Here is a tiny trained network, its code and every weight. The questions are about switching its units off for an input and a target symbol, where a switched-off unit gives its printed mean instead of its output.

import numpy as np


def w(rows, s, z=0):
    codes = np.array(rows[::2]) - 128.0
    scale = np.full(codes.shape[1], s)
    scale[-1] = z or s
    return codes * scale


def norm(h):
    return h / np.sqrt((h * h).mean(-1, keepdims=True) + 1e-5)


def f(y):
    return np.maximum(y, 0)


def softmax(a):
    e = np.exp(a - a.max(-1, keepdims=True))
    return e / e.sum(-1, keepdims=True)


def log_softmax(a):
    a = a - a.max(-1, keepdims=True)
    return a - np.log(np.exp(a).sum(-1, keepdims=True))


def net(x, mask):
    ids = ['αβγδζλμξστψω'.index(c) for c in x.split()]
    T = len(ids)
    res = E[ids] + P[:T]
    q, k, v = (norm(res) @ M[0].T for M in (Q, K, V))
    z = softmax(np.where(np.tri(T) > 0, q @ k.T / 2**0.5, -1e9)) @ v
    res = res + np.where(mask[0], z, O[0][:, -1]) @ O[0][:, :-1]
    y = f(norm(res) @ A[0][:, :-1].T + A[0][:, -1])
    res = res + np.where(mask[1:13], y, B[0][:, -1]) @ B[0][:, :-1]
    return log_softmax(norm(res)[-1] @ U[:, :-1].T + U[:, -1])


Q, K, V, O, A, B = {}, {}, {}, {}, {}, {}
E = w([
[87,138,209,120,97,177,142,70,159],'α',
[123,135,139,81,138,65,175,122,108],'β',
[154,158,156,221,171,149,120,112,143],'γ',
[158,144,97,170,57,117,145,95,135],'δ',
[57,122,122,162,146,145,96,90,105],'ζ',
[149,170,89,195,133,77,92,94,134],'λ',
[252,59,87,69,182,149,134,184,147],'μ',
[95,133,80,128,170,114,155,178,169],'ξ',
[84,155,137,95,72,148,83,98,172],'σ',
[174,122,170,97,140,113,60,135,100],'τ',
[115,203,144,153,63,116,81,188,125],'ψ',
[95,163,136,178,134,147,135,174,76],'ω',
],0.019)
P = w([
[81,238,128,207,116,99,151,2,111],'0',
[74,182,139,207,140,93,134,39,114],'1',
[56,140,141,207,139,63,124,56,116],'2',
[52,111,142,194,143,55,115,80,122],'3',
[68,79,128,188,127,45,98,97,122],'4',
[47,46,135,201,116,38,81,120,115],'5',
],0.0052)
Q[0] = w([
[223,124,123,61,118,237,129,129,86],'H1',
[195,101,37,65,151,254,238,194,168],'H1',
],0.0088)
K[0] = w([
[118,235,144,178,116,188,122,57,117],'H1',
[82,246,136,205,83,159,121,69,124],'H1',
],0.012)
V[0] = w([
[60,158,25,172,122,163,232,166,239],'H1',
[141,91,129,235,79,247,2,135,171],'H1',
],0.007)
O[0] = w([
[107,176,85,107,151,140,156,200,250,6],'H1',
[197,202,110,115,122,192,139,103,125,156],'H1',
],0.014,0.0014)
A[0] = w([
[143,186,86,145,106,150,156,163,96,2],'N1',
[128,141,118,135,181,177,179,199,89,112],'N2',
[80,73,204,163,191,130,183,133,88,48],'N3',
[69,117,105,49,153,158,143,194,236,77],'N4',
[152,129,43,59,71,147,147,111,185,28],'N5',
[139,139,163,114,144,9,117,157,108,59],'N6',
[151,80,183,123,74,156,173,62,129,141],'N7',
[208,185,182,80,113,164,144,107,186,124],'N8',
[122,161,36,72,159,126,112,79,119,64],'N9',
[121,123,125,114,193,196,155,46,116,54],'N10',
[234,14,88,6,180,158,153,191,181,200],'N11',
[183,135,67,159,129,119,206,123,183,108],'N12',
],0.011,0.0041)
B[0] = w([
[137,98,171,132,126,107,150,142,177,185],'N1',
[160,129,167,77,151,149,155,120,139,175],'N2',
[176,103,123,96,78,105,117,165,151,206],'N3',
[174,139,90,113,205,89,96,160,69,217],'N4',
[139,90,119,82,128,185,108,140,128,187],'N5',
[109,115,86,140,135,211,133,111,139,178],'N6',
[137,181,132,76,148,99,143,143,135,194],'N7',
[125,68,103,156,146,98,84,93,132,254],'N8',
[104,153,120,106,70,143,101,151,115,187],'N9',
[83,127,128,149,120,149,141,172,121,219],'N10',
[167,103,190,149,68,82,92,107,7,221],'N11',
[118,113,116,87,131,128,193,131,94,212],'N12',
],0.015,0.006)
U = w([
[42,12,148,145,124,81,154,139,142,62],'α',
[147,172,84,101,219,78,119,194,97,181],'β',
[163,198,38,125,78,59,201,73,108,57],'γ',
[64,169,130,156,109,220,131,173,79,165],'δ',
[175,118,181,108,131,103,119,66,1,164],'ζ',
[151,72,107,215,210,171,166,54,130,124],'λ',
[163,150,237,61,127,163,187,153,165,254],'μ',
[169,70,67,60,84,175,228,102,146,123],'ξ',
[67,154,178,78,188,90,113,28,161,94],'σ',
[176,91,87,69,158,214,18,90,165,31],'τ',
[201,171,169,192,101,90,62,149,189,56],'ψ',
[182,118,147,103,62,140,139,189,102,100],'ω',
],0.0076,0.0025)

Each question gives the input, a string of symbols that net reads in full, and the target symbol t.
The units are the heads (2 rows each of Q, K, V and O) and the neurons (one row each of A and B). Each row of codes is followed by its name. A weight is (code - 128) times the scale printed after its matrix; where a second scale follows, it is the last column's (O, A, B and U).
mask holds one flag per unit, heads first, then neurons. A switched-off unit (its flag False) gives its mean, the last column of its rows in O or B, instead of its output. The means were averaged over made-up inputs and are rounded, as every weight is.
A unit's drop is (log p(t) with every unit on - log p(t) with that unit switched off) / (log p(t) with every unit on - log p(t) with every unit switched off).
The circuit of an input: a set's keep is (log p(t) with only the set's units on - log p(t) with every unit switched off) / (log p(t) with every unit on - log p(t) with every unit switched off). Starting from the 12 units with the biggest drops (on a tie, the unit counted first), units are removed one at a time, each time the one whose removal leaves the highest keep (on an exact tie, the one counted first), for as long as the keep stays at least 0.8.
circuit, biggest first: the units of the circuit, biggest drop first
most important unit: the unit with the biggest drop
top k neurons: the k neurons with the biggest drops, biggest first
drop when u is switched off: that unit's drop, to one decimal
input ζ ζ ζ, target δ: circuit, biggest first : (H1, N10)
input μ ζ ω ψ, target δ: circuit, biggest first : (N6, N11, N3)
input σ ω μ γ γ, target ψ: top 3 neurons : (N3, N11, N12)
input δ ζ ζ ξ γ, target β: circuit, biggest first : (H1, N4)
input ψ ζ ψ α σ ω, target μ: circuit, biggest first : (H1, N2, N1)
input λ μ σ, target σ: circuit, biggest first : (N11, N3, N7)
input μ β γ ζ, target α: most important unit : N11
input ζ λ ω ζ ζ σ, target τ: top 3 neurons : (N8, N5, N11)
input ζ α ψ, target ψ: top 2 neurons : (N1, N11)
input α μ β δ, target γ: circuit, biggest first : (N11, N7)
input α ω σ μ δ, target γ: top 4 neurons : (N11, N7, N8, N4)
input λ σ ψ ψ γ δ, target ξ: circuit, biggest first : (H1, N12, N5)
input ζ γ μ ζ α σ, target σ: top 3 neurons : (N11, N3, N7)
input ζ ξ γ ψ, target β: drop when N10 is switched off : 0.0
input σ ξ ζ γ ω, target β: drop when N4 is switched off : 0.4
input μ τ ξ τ γ, target ψ: drop when N3 is switched off : 0.6
